What each symbol does to the nodes:
j890 ε j244
j890 η j224
j664 ε j315
j664 η j692
j913 ε j845
j913 η j219
j302 ε j802
j302 η j366
j573 ε j608
j573 η j224
j538 ε j920
j538 η j213
j545 ε j750
j545 η j980
j888 ε j967
j888 η j913
j807 ε j103
j807 η j347
j715 ε j23
j715 η j467
j376 ε j393
j376 η j890
j467 ε j729
j467 η j707
j37 ε j115
j37 η j42
j893 ε j353
j893 η j454
j400 ε j155
j400 η j807
j856 ε j475
j856 η j781
j23 ε j913
j23 η j442
j219 ε j839
j219 η j166
j729 ε j899
j729 η j967
j319 ε j149
j319 η j856
j244 ε j272
j244 η j400
j42 ε j23
j42 η j973
j224 ε j155
j224 η j664
j192 ε j693
j192 η j853
j507 ε j845
j507 η j667
j349 ε j224
j349 η j336
j272 ε j455
j272 η j155
j785 ε j807
j785 η j576
j366 ε j302
j366 η j868
j839 ε j973
j839 η j344
j813 ε j448
j813 η j892
j658 ε j707
j658 η j37
j336 ε j576
j336 η j893
j608 ε j617
j608 η j336
j115 ε j729
j115 η j191
j362 ε j727
j362 η j356
j899 ε j400
j899 η j785
j155 ε j450
j155 η j617
j901 ε j715
j901 η j384
j344 ε j170
j344 η j448
j727 ε j149
j727 η j567
j445 ε j608
j445 η j455
j617 ε j103
j617 η j893
j781 ε j980
j781 η j573
j135 ε j692
j135 η j715
j92 ε j893
j92 η j707
j802 ε j813
j802 η j888
j149 ε j356
j149 η j455
j693 ε j567
j693 η j931
j931 ε j573
j931 η j38
j353 ε j888
j353 η j901
j391 ε j856
j391 η j693
j475 ε j803
j475 η j727
j973 ε j23
j973 η j170
j892 ε j366
j892 η j303
j72 ε j853
j72 η j315
j750 ε j391
j750 η j319
j191 ε j888
j191 η j23
j920 ε j545
j920 η j803
j567 ε j224
j567 η j781
j166 ε j344
j166 η j813
j688 ε j445
j688 η j272
j442 ε j219
j442 η j467
j845 ε j42
j845 η j839
j170 ε j442
j170 η j541
j733 ε j166
j733 η j802
j315 ε j213
j315 η j688
j541 ε j733
j541 η j302
j356 ε j667
j356 η j920
j450 ε j890
j450 η j92
j667 ε j920
j667 η j545
j454 ε j901
j454 η j729
j103 ε j92
j103 η j617
j393 ε j688
j393 η j244
j38 ε j224
j38 η j608
j576 ε j347
j576 η j353
j803 ε j980
j803 η j149
j384 ε j967
j384 η j92
j707 ε j454
j707 η j115
j870 ε j545
j870 η j853
j303 ε j868
j303 η j750
j868 ε j362
j868 η j870
j448 ε j856
j448 η j366
j455 ε j467
j455 η j450
j853 ε j931
j853 η j213
j980 ε j781
j980 η j391
j213 ε j38
j213 η j445
j692 ε j191
j692 η j467
j347 ε j155
j347 η j135
j967 ε j37
j967 η j115

The rows follow the links: the fewer symbols apart two nodes are, the more alike their rows tend to be.

Rows with their nodes:
49 8 16 -11 1 -2 -11 8 19 24 -24 -13 22 28 7 1 -43 8 19 -10 -22 -15 -14 -5 3 7 12 10 -17 25 0 -11 -12 -12 33 -8 15 31 8 -6 -17 -4 2 39 -12 | j785
-25 19 8 -29 -10 17 -13 -33 -42 18 22 -13 20 29 17 -10 3 -26 -15 3 -6 -36 15 -7 1 -14 -12 -21 23 3 5 26 18 2 -5 9 -17 9 10 -13 25 7 -1 -25 17 | j38
0 9 -55 44 -9 22 -10 -19 14 -14 13 -21 4 -5 -17 26 36 -9 2 9 4 6 21 8 4 -1 -2 -27 -17 14 3 -13 -12 -13 -26 -24 -21 26 3 -2 -7 -26 -3 14 -13 | j868
-18 -18 -1 -11 24 5 -9 28 -1 23 -2 7 -27 12 23 -10 -10 -29 1 -17 15 12 21 37 16 15 11 -11 -8 -16 3 -22 20 23 -20 28 22 -21 11 10 7 8 23 -26 -26 | j455
55 8 22 -10 -1 -1 -14 11 16 37 -19 -1 14 35 4 -1 -46 3 13 -4 -24 -17 -9 -7 -1 3 10 13 -15 16 -5 -11 -10 -9 29 -5 16 23 13 -6 -17 3 7 40 -12 | j807
-24 -7 12 46 2 -14 13 10 -9 17 8 29 -20 -8 -4 -15 -17 30 7 9 2 -3 5 22 -4 -34 -2 11 -16 -7 -6 31 -9 24 6 -35 -14 24 -31 18 -18 5 -9 25 11 | j507
-36 -6 31 -19 -27 -10 -1 -7 -5 -19 22 -15 29 12 15 1 26 11 5 20 -21 26 16 -16 -16 23 0 -28 4 -21 9 10 15 -28 -23 -10 -3 -23 0 -16 -12 -14 -11 -33 -8 | j781
4 6 29 6 14 -28 26 6 9 -33 -25 22 -16 -30 -14 -15 -18 23 0 -15 -11 7 -37 15 4 -19 3 39 6 8 11 17 -14 2 13 2 11 -11 -32 17 -13 1 -2 12 37 | j23
24 13 -23 38 -14 0 19 -12 4 -19 -8 22 -26 -16 -26 22 5 2 -26 22 -19 2 10 -23 -29 -6 -21 39 16 -3 -25 -21 -27 -5 -7 18 -7 -24 0 -6 27 -8 2 1 12 | j733
43 0 16 -9 7 -9 -6 24 27 27 -30 -1 18 39 4 -4 -41 0 17 -21 -11 -14 10 -4 3 26 10 -7 -17 16 -8 -15 -10 -11 10 2 27 8 23 -1 -17 0 12 41 -11 | j400
42 -7 14 -25 9 19 -23 6 -3 32 2 -5 -7 -5 3 -4 -31 3 5 9 4 -12 -36 -19 -2 -8 14 44 -2 12 -14 -18 -5 16 57 6 1 19 -5 -6 9 22 -6 6 -12 | j353
8 4 31 -33 -15 18 -15 -7 -32 43 19 -2 1 37 28 -5 -18 -13 -15 15 -12 -24 11 -24 -16 -7 -5 15 17 -12 -5 3 11 7 26 19 -10 1 12 -15 25 20 -1 -22 -4 | j349
28 -4 17 -16 -7 14 -11 11 -19 58 11 4 -2 32 15 -9 -30 4 -3 13 2 -23 3 -30 -16 -8 -6 20 7 -12 -24 -9 -3 15 42 7 -2 12 17 -12 14 28 -3 3 -16 | j617
-30 21 -22 -2 8 18 -12 -31 -32 11 12 -12 2 20 10 -9 2 -33 -14 -19 7 -36 17 27 23 -31 -5 -25 6 16 24 22 13 14 -12 2 -22 32 6 -4 12 -5 0 -16 19 | j213
32 -3 -4 -9 18 2 11 11 9 -22 -19 4 -17 -52 -26 -2 -1 16 -4 -2 17 3 -54 -18 5 -7 2 52 3 16 -6 -5 -13 7 35 11 6 -5 -20 12 9 18 -6 9 19 | j888
14 -20 -1 -37 25 -1 -3 18 13 -11 -11 -12 3 -44 -10 -17 13 18 21 -12 51 7 -51 -26 16 9 4 9 -3 8 -11 1 -4 10 31 0 7 0 -7 9 4 22 -5 7 10 | j967
-28 -8 -10 15 -20 4 -3 -7 16 -24 16 -21 24 -4 0 15 35 10 17 19 -11 30 18 1 -5 20 4 -46 -18 -6 10 1 4 -23 -32 -30 -13 4 -6 -7 -25 -29 -7 -2 -22 | j750
7 -7 -4 -9 18 -9 6 30 9 27 -24 9 -9 26 13 -7 -19 -28 -3 -27 16 -10 32 23 12 25 -2 -20 4 -12 -3 -17 15 13 -21 32 29 -25 34 9 8 3 27 -2 -17 | j272
48 5 26 -19 -1 10 -19 -5 0 38 -8 -8 8 29 11 -2 -47 4 11 4 -28 -23 -20 -7 0 -7 15 27 -7 16 -4 -16 -9 1 45 1 9 28 5 -13 -8 6 4 19 -14 | j576

Each walk starts at a row. The symbols on each line, taken left to right, move it on to the next node.
Each answer is a row, close to the row of the node it stands for.
new walk
37 -6 24 -23 1 -1 -12 24 2 48 -16 3 5 44 18 -4 -45 -13 7 -13 -9 -16 16 -6 -3 11 2 2 -1 -1 -8 -18 5 -1 12 17 25 -4 25 -5 3 12 15 14 -23
η η ε ε ε η ε η η -> 5 -15 -6 -38 25 -6 3 20 15 -20 -4 -13 5 -51 -14 -17 16 15 18 -19 50 7 -53 -15 18 15 10 7 -3 7 -6 -2 -4 8 23 4 11 -1 -7 15 -1 23 -6 12 13
ε ε ε η η η η -> 18 2 12 -25 27 4 -6 5 15 -17 -20 -2 -7 -26 0 -6 -29 -7 4 -19 -13 3 -51 35 35 -8 31 37 -8 23 18 -12 0 8 17 17 28 7 -19 8 -14 1 9 -5 3
new walk
-41 -20 13 4 -20 0 -7 3 9 -11 26 -11 1 -2 19 15 24 4 8 22 -16 49 20 8 -10 23 13 -22 -13 -29 14 -4 16 -10 -30 -12 3 -22 -9 -3 -20 -15 0 -40 -30
η η η ε ε ε η η -> -28 12 20 -28 -20 -4 3 -27 -7 -28 13 -28 42 15 7 0 33 3 4 7 -7 2 8 -17 -5 11 -4 -38 8 4 16 28 13 -37 -20 -11 -12 -7 6 -12 -5 -12 -14 -18 11
ε ε η ε ε η ε ε ε -> 35 -7 18 -17 -7 14 -15 14 -9 55 6 2 1 24 15 -5 -34 9 4 8 -3 -21 0 -31 -17 -1 -2 22 -2 -2 -21 -6 -3 14 49 3 -4 17 11 -15 12 26 -3 18 -16
new walk
0 4 27 31 -6 -31 34 0 -1 -18 -17 38 -18 -11 -18 -2 -17 31 -10 6 -18 0 -4 -3 -21 -23 -20 37 6 -10 -13 28 -18 0 8 -4 -1 -18 -25 10 -3 2 -8 20 30
η ε η η η η η ε -> -44 -8 -13 41 -12 5 -11 -9 0 7 27 -10 5 4 5 4 18 12 17 15 0 18 19 23 7 -8 4 -36 -26 -12 15 12 3 4 -20 -49 -19 33 -19 -1 -29 -16 -12 4 -19
η η η η ε -> -26 6 28 -38 -26 4 -2 -25 -28 7 27 -15 32 26 22 -3 19 -3 -9 10 -14 -11 17 -26 -13 3 -5 -20 25 -12 7 23 21 -19 -9 4 -7 -13 7 -20 16 9 -9 -34 5
new walk
26 4 7 -19 24 5 -11 -3 12 -9 -29 -8 -1 -2 2 -5 -35 -15 12 -24 -32 0 -34 38 35 4 32 25 -12 35 27 -15 0 -3 10 14 28 13 -12 -1 -22 -9 11 1 -7
ε η ε η η ε ε -> 43 4 15 -15 12 -6 -6 18 29 15 -29 -8 25 16 -5 -1 -34 10 25 -20 -5 -7 -19 -12 14 13 13 2 -17 25 1 -9 -10 -17 23 -3 21 23 11 -3 -17 2 7 47 -7
ε η η ε ε ε ε -> 14 -8 0 -5 14 -17 10 38 16 26 -26 15 2 27 5 -9 -16 -14 4 -32 14 -3 33 9 3 32 -8 -30 3 -12 -11 -9 4 1 -26 20 32 -30 33 6 6 3 23 19 -16
new walk
26 1 24 -25 -13 20 -17 -2 -24 50 18 -4 -1 25 21 -2 -30 -3 -6 15 -10 -22 -3 -26 -10 -16 0 30 7 -2 -13 -3 3 13 41 12 -4 15 5 -17 20 25 -2 -12 -9
ε ε η η η -> 10 -6 5 -35 37 0 -5 11 14 -19 -21 -3 -10 -37 0 -17 -10 -12 4 -26 7 10 -52 25 33 12 27 26 -3 22 14 -10 8 9 10 21 30 -5 -11 12 -7 9 9 -4 2
η η η η ε η ε ε -> 0 8 30 26 2 -32 36 3 2 -26 -23 35 -13 -19 -21 -11 -15 30 -8 -2 -16 2 -15 -3 -16 -17 -14 34 10 -4 -7 24 -21 2 7 -1 5 -18 -25 15 -5 6 -7 12 33
new walk
-25 15 -43 25 -6 18 -10 -28 -4 -8 16 -20 19 6 -8 8 27 -5 6 -4 3 -10 13 14 15 -11 -5 -40 -15 16 14 18 -4 -3 -20 -32 -28 43 -5 -3 -13 -22 -10 13 6
η η η η ε η -> 14 -17 -1 -47 29 5 -10 24 8 4 4 -10 0 -43 -7 -20 11 7 13 -6 51 3 -45 -22 10 10 13 8 1 0 -12 -4 2 16 35 8 9 1 -3 7 8 29 -3 1 1
η η η η ε η ε η -> 15 7 -25 31 -28 -6 21 -16 16 -31 -3 9 -9 -12 -20 28 32 6 -15 27 -18 19 19 -28 -33 8 -20 9 7 -8 -16 -19 -20 -27 -21 7 -8 -30 5 -4 9 -20 -2 -3 -3
new walk
-27 27 -28 -4 11 9 -7 -37 -22 -9 -3 -18 11 16 -1 -8 8 -32 -5 -22 5 -34 5 26 30 -18 2 -28 8 25 24 22 11 0 -20 -1 -12 32 -1 -1 10 -10 2 0 25
ε ε ε η ε η η -> 33 -12 16 -27 -1 18 -17 10 -16 45 19 -3 -7 11 17 -8 -18 2 -4 18 13 -15 -16 -33 -12 -7 2 30 2 -12 -23 -9 1 17 49 6 -8 11 1 -9 19 37 -5 -6 -14
η η η η ε η η η -> 11 2 2 -23 33 -7 8 6 14 -38 -22 -1 -4 -43 -12 -16 -9 3 8 -24 7 7 -55 13 30 0 19 28 2 26 12 1 -1 4 21 12 20 0 -20 13 -12 4 2 6 20
new walk
-47 -8 21 -6 -21 -3 -6 -7 -1 -20 27 -15 24 3 12 6 29 17 12 21 -11 31 16 -6 -11 20 4 -35 -6 -20 10 9 17 -21 -25 -22 -6 -11 -8 -13 -21 -18 -9 -25 -18
η ε ε ε ε η -> -33 -1 17 -11 -23 -9 0 -14 5 -32 19 -21 36 0 4 7 33 15 14 19 -11 28 12 -15 -14 25 -4 -40 2 -13 10 11 15 -36 -28 -17 -4 -13 -4 -12 -17 -20 -6 -19 -8
ε ε ε η ε ε ε -> -41 -15 -12 38 -1 15 -14 1 -11 24 32 5 -19 2 11 2 4 2 9 9 2 12 19 41 13 -17 8 -15 -27 -10 12 8 8 30 -10 -36 -20 32 -18 5 -23 -9 -6 -2 -20
new walk
0 -9 8 -18 9 -18 9 35 13 23 -17 13 -3 28 11 -8 -13 -18 -4 -18 17 3 39 1 0 32 -10 -26 13 -20 -12 -11 13 6 -24 30 28 -42 39 6 19 10 22 -4 -8
ε η η ε ε -> 23 -19 5 -31 9 13 -17 29 -6 46 14 -2 -12 -5 10 -13 -10 7 0 10 35 -6 -19 -31 -7 2 4 19 5 -11 -31 -9 6 26 42 9 2 2 11 -5 21 37 -2 -1 -12
ε ε η η ε ε -> 2 -13 7 -25 26 -18 12 16 15 -19 -11 0 7 -45 -18 -19 20 25 19 -11 50 8 -46 -22 11 4 -1 6 0 1 -11 18 -5 3 24 -5 0 -5 -12 13 -3 23 -11 15 20
